Here is a tiny trained network, its code and every weight. The questions are about switching its units off for an input and a target symbol, where a switched-off unit gives its printed mean instead of its output.

import numpy as np


def w(rows, s, z=0):
    codes = np.array(rows[::2]) - 128.0
    scale = np.full(codes.shape[1], s)
    scale[-1] = z or s
    return codes * scale


def norm(h):
    return h / np.sqrt((h * h).mean(-1, keepdims=True) + 1e-5)


def f(y):
    return y / 2 * (1 + np.tanh(0.7978845608 * (y + 0.044715 * y**3)))


def softmax(a):
    e = np.exp(a - a.max(-1, keepdims=True))
    return e / e.sum(-1, keepdims=True)


def log_softmax(a):
    a = a - a.max(-1, keepdims=True)
    return a - np.log(np.exp(a).sum(-1, keepdims=True))


def net(x, mask):
    ids = ['αβγηθμξστψω'.index(c) for c in x.split()]
    T = len(ids)
    res = E[ids] + P[:T]
    u = 0
    for l in range(2):
        r = norm(res)
        for j in range(2):
            rows = slice(2 * j, 2 * j + 2)
            q, k, v = (r @ M[l][rows].T for M in (Q, K, V))
            z = softmax(np.where(np.tri(T) > 0, q @ k.T / 2**0.5, -1e9)) @ v
            o = O[l][rows]
            res = res + np.where(mask[u + j], z, o[:, -1]) @ o[:, :-1]
        u += 2
        y = f(norm(res) @ A[l][:, :-1].T + A[l][:, -1])
        res = res + np.where(mask[u : u + 12], y, B[l][:, -1]) @ B[l][:, :-1]
        u += 12
    return log_softmax(norm(res)[-1] @ U[:, :-1].T + U[:, -1])


Q, K, V, O, A, B = {}, {}, {}, {}, {}, {}
E = w([
[146,102,97,92,31,179,183,122,167,66,115,84],'α',
[152,114,220,243,123,156,213,70,157,125,135,148],'β',
[64,253,150,149,70,137,124,53,161,120,151,118],'γ',
[169,144,110,117,159,208,102,227,188,181,106,71],'η',
[145,142,177,137,159,117,143,221,220,193,101,59],'θ',
[52,198,177,81,91,193,66,77,55,123,143,137],'μ',
[12,159,122,172,130,119,82,63,65,74,126,59],'ξ',
[97,117,176,64,18,150,183,189,136,82,75,130],'σ',
[73,95,131,92,198,197,101,215,147,176,56,80],'τ',
[125,104,137,146,65,72,76,13,157,125,42,179],'ψ',
[141,82,184,63,190,36,79,155,174,123,151,64],'ω',
],0.012)
P = w([
[247,254,89,71,187,127,215,88,89,42,9,63],'0',
[197,206,107,76,151,131,214,90,116,92,62,63],'1',
[156,187,123,93,118,136,184,89,140,100,86,76],'2',
[139,154,135,113,111,145,156,93,160,103,110,90],'3',
[115,134,147,135,91,159,126,110,171,124,137,109],'4',
[104,110,145,147,73,171,91,123,169,127,166,126],'5',
[91,61,149,162,40,179,69,142,170,150,199,135],'6',
[72,28,168,179,54,176,23,126,180,133,222,138],'7',
],0.0074)
Q[0] = w([
[154,127,117,115,195,112,136,160,134,182,106,124],'0.h1',
[125,212,133,192,180,63,105,61,58,156,176,209],'0.h1',
[11,182,151,120,57,174,115,83,141,91,109,93],'0.h2',
[125,72,160,96,113,175,135,185,204,118,72,41],'0.h2',
],0.011)
K[0] = w([
[158,152,136,96,206,85,131,126,111,86,153,73],'0.h1',
[173,189,107,90,120,127,208,130,93,83,36,124],'0.h1',
[144,6,154,166,28,139,142,120,131,115,133,176],'0.h2',
[95,37,141,148,103,118,44,116,142,127,169,130],'0.h2',
],0.011)
V[0] = w([
[115,139,93,255,203,179,160,96,128,166,104,106],'0.h1',
[190,108,185,121,159,89,167,116,194,150,148,143],'0.h1',
[147,111,71,67,132,152,213,187,135,132,128,120],'0.h2',
[129,129,136,146,162,244,119,110,150,150,206,56],'0.h2',
],0.0063)
O[0] = w([
[84,135,124,188,2,94,119,152,127,168,109,34,43],'0.h1',
[163,125,136,116,108,212,104,133,20,149,198,118,211],'0.h1',
[127,95,151,207,141,68,46,171,114,87,168,166,2],'0.h2',
[156,148,172,106,86,111,142,186,79,88,47,195,32],'0.h2',
],0.0069,0.0037)
A[0] = w([
[96,109,77,162,180,148,172,89,171,117,181,157,75],'0.n1',
[144,96,119,162,151,44,143,127,179,138,74,180,71],'0.n2',
[132,129,122,121,254,150,81,139,150,135,148,147,55],'0.n3',
[120,145,117,170,178,150,114,120,83,93,178,196,14],'0.n4',
[162,137,119,142,137,168,135,95,74,189,136,106,84],'0.n5',
[91,90,189,129,103,114,172,95,107,118,119,149,89],'0.n6',
[121,136,155,85,153,113,161,114,143,125,98,176,3],'0.n7',
[136,65,107,106,195,106,162,167,157,83,121,163,103],'0.n8',
[150,61,119,53,182,144,181,138,134,148,154,105,54],'0.n9',
[119,129,77,149,93,122,147,182,86,112,88,112,61],'0.n10',
[144,126,147,132,134,146,171,115,76,115,171,204,27],'0.n11',
[121,147,63,117,133,147,93,39,100,174,192,125,98],'0.n12',
],0.0088,0.003)
B[0] = w([
[152,121,192,74,36,109,141,132,45,170,124,163,164],'0.n1',
[155,65,112,195,101,130,113,64,143,219,120,122,128],'0.n2',
[128,73,223,58,121,1,88,121,191,133,207,111,198],'0.n3',
[27,210,44,136,62,126,216,183,178,113,161,180,128],'0.n4',
[131,128,149,165,170,71,64,142,152,97,98,160,167],'0.n5',
[140,117,123,153,183,158,125,130,101,67,91,131,162],'0.n6',
[124,144,185,129,96,177,66,105,88,124,144,114,129],'0.n7',
[151,185,164,93,166,135,46,63,173,155,85,124,160],'0.n8',
[99,205,112,146,131,113,52,103,231,90,199,71,202],'0.n9',
[145,50,177,77,143,61,109,95,115,142,199,182,135],'0.n10',
[76,114,103,245,142,120,96,103,141,102,144,100,130],'0.n11',
[152,63,160,96,143,46,159,124,138,133,25,199,254],'0.n12',
],0.0067,0.0061)
Q[1] = w([
[152,103,64,105,202,43,110,180,58,248,159,90],'1.h1',
[177,22,216,39,118,115,204,243,233,144,114,122],'1.h1',
[140,68,99,73,62,133,28,189,130,39,171,184],'1.h2',
[38,182,213,233,67,177,88,1,140,106,47,142],'1.h2',
],0.0065)
K[1] = w([
[127,188,162,111,247,33,90,158,96,79,61,41],'1.h1',
[15,138,151,71,130,193,2,151,164,254,136,209],'1.h1',
[79,126,101,122,62,138,128,238,208,206,248,133],'1.h2',
[203,21,126,202,57,184,154,33,176,82,132,210],'1.h2',
],0.006)
V[1] = w([
[3,146,180,97,124,136,90,78,111,141,107,137],'1.h1',
[185,185,150,168,100,88,211,73,99,86,146,149],'1.h1',
[83,142,29,75,73,105,79,143,79,81,142,136],'1.h2',
[46,147,237,164,151,132,169,141,149,119,142,107],'1.h2',
],0.0061)
O[1] = w([
[246,99,35,93,153,40,144,194,95,158,170,92,207],'1.h1',
[101,20,147,110,94,228,129,253,148,179,163,164,174],'1.h1',
[139,164,99,78,59,137,56,124,121,62,70,74,2],'1.h2',
[241,145,168,154,177,98,211,62,143,98,216,91,132],'1.h2',
],0.0052,0.0041)
A[1] = w([
[128,138,61,173,119,87,148,95,77,73,132,86,2],'1.n1',
[102,117,183,214,154,194,179,118,72,163,180,163,59],'1.n2',
[109,127,117,107,125,130,135,95,146,218,170,172,91],'1.n3',
[66,128,105,126,122,117,141,76,119,93,173,154,130],'1.n4',
[172,115,120,170,120,65,139,139,147,153,102,124,105],'1.n5',
[137,44,86,96,175,87,104,41,92,247,9,192,78],'1.n6',
[116,105,133,145,66,114,125,81,114,76,145,150,136],'1.n7',
[76,198,61,208,134,160,81,152,100,86,183,163,47],'1.n8',
[144,168,138,101,165,167,135,74,70,89,129,153,59],'1.n9',
[77,143,32,198,189,157,103,126,146,218,157,80,7],'1.n10',
[179,150,109,183,172,83,133,106,113,177,91,128,101],'1.n11',
[56,143,122,149,93,147,142,110,99,157,109,163,106],'1.n12',
],0.011,0.0063)
B[1] = w([
[151,143,84,159,140,130,109,155,90,30,136,109,127],'1.n1',
[148,88,173,208,179,177,186,129,104,137,171,105,156],'1.n2',
[122,121,123,146,147,119,112,114,91,110,89,124,152],'1.n3',
[112,173,116,130,114,153,161,150,109,139,115,151,133],'1.n4',
[100,120,95,142,135,146,125,107,104,151,103,119,144],'1.n5',
[168,114,83,60,145,129,132,72,81,167,75,136,254],'1.n6',
[115,153,115,135,174,110,125,134,118,156,142,137,144],'1.n7',
[157,156,17,138,160,183,85,249,163,191,143,152,129],'1.n8',
[113,86,132,144,106,99,103,153,115,166,171,111,126],'1.n9',
[49,68,105,197,136,82,103,142,156,162,91,116,132],'1.n10',
[134,101,114,74,137,125,127,105,89,159,100,160,142],'1.n11',
[171,98,98,106,172,111,120,119,127,136,143,117,141],'1.n12',
],0.015,0.019)
U = w([
[154,137,60,187,140,101,138,119,71,2,127,78,99],'α',
[63,178,160,113,141,74,195,147,88,116,146,217,128],'β',
[176,6,107,87,121,97,194,213,180,77,133,178,7],'γ',
[123,126,213,137,105,212,53,158,135,64,45,204,145],'η',
[162,95,198,199,170,208,191,114,85,126,166,132,191],'θ',
[193,180,63,127,165,193,103,240,135,182,160,156,115],'μ',
[130,195,120,93,52,210,218,114,196,135,129,77,64],'ξ',
[115,102,163,115,27,132,84,167,29,177,178,76,114],'σ',
[191,97,99,89,147,140,119,61,71,176,66,151,192],'τ',
[55,88,97,199,112,87,122,111,198,161,99,92,146],'ψ',
[213,127,153,106,198,97,58,102,207,98,195,115,120],'ω',
],0.005,0.0021)

Each question gives the input, a string of symbols that net reads in full, and the target symbol t.
The units are the heads (2 rows each of Q, K, V and O) and the neurons (one row each of A and B). Each row of codes is followed by its name. A weight is (code - 128) times the scale printed after its matrix; where a second scale follows, it is the last column's (O, A, B and U).
mask holds one flag per unit, layer by layer, with each layer's heads first. A switched-off unit (its flag False) gives its mean, the last column of its rows in O or B, instead of its output. The means were averaged over made-up inputs and are rounded, as every weight is.
A unit's drop is (log p(t) with every unit on - log p(t) with that unit switched off) / (log p(t) with every unit on - log p(t) with every unit switched off).
The circuit of an input: a set's keep is (log p(t) with only the set's units on - log p(t) with every unit switched off) / (log p(t) with every unit on - log p(t) with every unit switched off). Starting from the 12 units with the biggest drops (on a tie, the unit counted first), units are removed one at a time, each time the one whose removal leaves the highest keep (on an exact tie, the one counted first), for as long as the keep stays at least 0.8.
circuit, biggest first: the units of the circuit, biggest drop first
most important unit: the unit with the biggest drop
which heads matter: for each layer, one digit per head in row order, 1 if its drop is at least 0.15 and else 0, layers parted by /
drop of u: that unit's drop, to one decimal
input ξ θ μ α σ ξ, target β: circuit, biggest first : (0.h1; 0.n4; 1.n6; 1.n4)
input σ θ θ ψ η σ, target β: circuit, biggest first : (1.n6; 1.n7; 1.h1; 0.n8)
input ψ τ η γ ψ σ ω η, target ω: circuit, biggest first : (0.n3; 1.n6; 1.h1)
input τ η τ ξ α, target ψ: circuit, biggest first : (0.h1; 1.n6)
input ψ γ θ ψ α ξ, target μ: most important unit : 0.h2
input σ ψ σ θ ω μ, target β: which heads matter : 11 / 00
input α ψ τ, target ψ: which heads matter : 10 / 00
input ψ ω μ ω ψ α η, target ψ: which heads matter : 00 / 00
input γ α ψ β γ ψ γ α, target γ: circuit, biggest first : (1.n6; 0.h2; 1.h1)
input μ σ α, target ω: circuit, biggest first : (0.h2; 1.n6; 0.n8; 0.h1)
input θ μ ξ, target α: circuit, biggest first : (1.n1; 1.n6)
input ω α β γ ψ ω γ ω, target ω: which heads matter : 00 / 00
input ψ η ω ψ ψ ω τ, target ω: which heads matter : 10 / 00
input θ τ ω α, target μ: most important unit : 0.h1
input ψ γ θ η, target θ: which heads matter : 11 / 11
input ψ τ ξ ω η α α η, target η: circuit, biggest first : (0.h2; 1.n6; 1.h1)
input ψ ψ ψ ψ ω ξ η α, target β: which heads matter : 01 / 10
input γ γ ξ τ ξ σ β α, target σ: which heads matter : 11 / 00
input μ ξ ω ω ω μ, target σ: which heads matter : 01 / 00
input η ψ γ η α, target β: most important unit : 0.h2
input η ψ μ ω ω σ, target μ: which heads matter : 10 / 00
input ψ β β μ, target θ: which heads matter : 01 / 00
input ω β σ ω ω γ, target β: which heads matter : 11 / 00
input α θ σ, target θ: which heads matter : 01 / 00
input ψ ω ω α μ, target μ: which heads matter : 01 / 00
input η ψ γ ω β ω ξ, target θ: which heads matter : 00 / 00
input ω ω μ η, target ω: most important unit : 0.n3
input γ θ ψ σ θ θ ω γ, target β: drop of 0.h1 : 0.1
input τ ψ τ θ τ α, target α: drop of 1.h1 : 0.9
input τ ψ θ ψ β ω ψ θ, target ω: drop of 0.n3 : 0.2
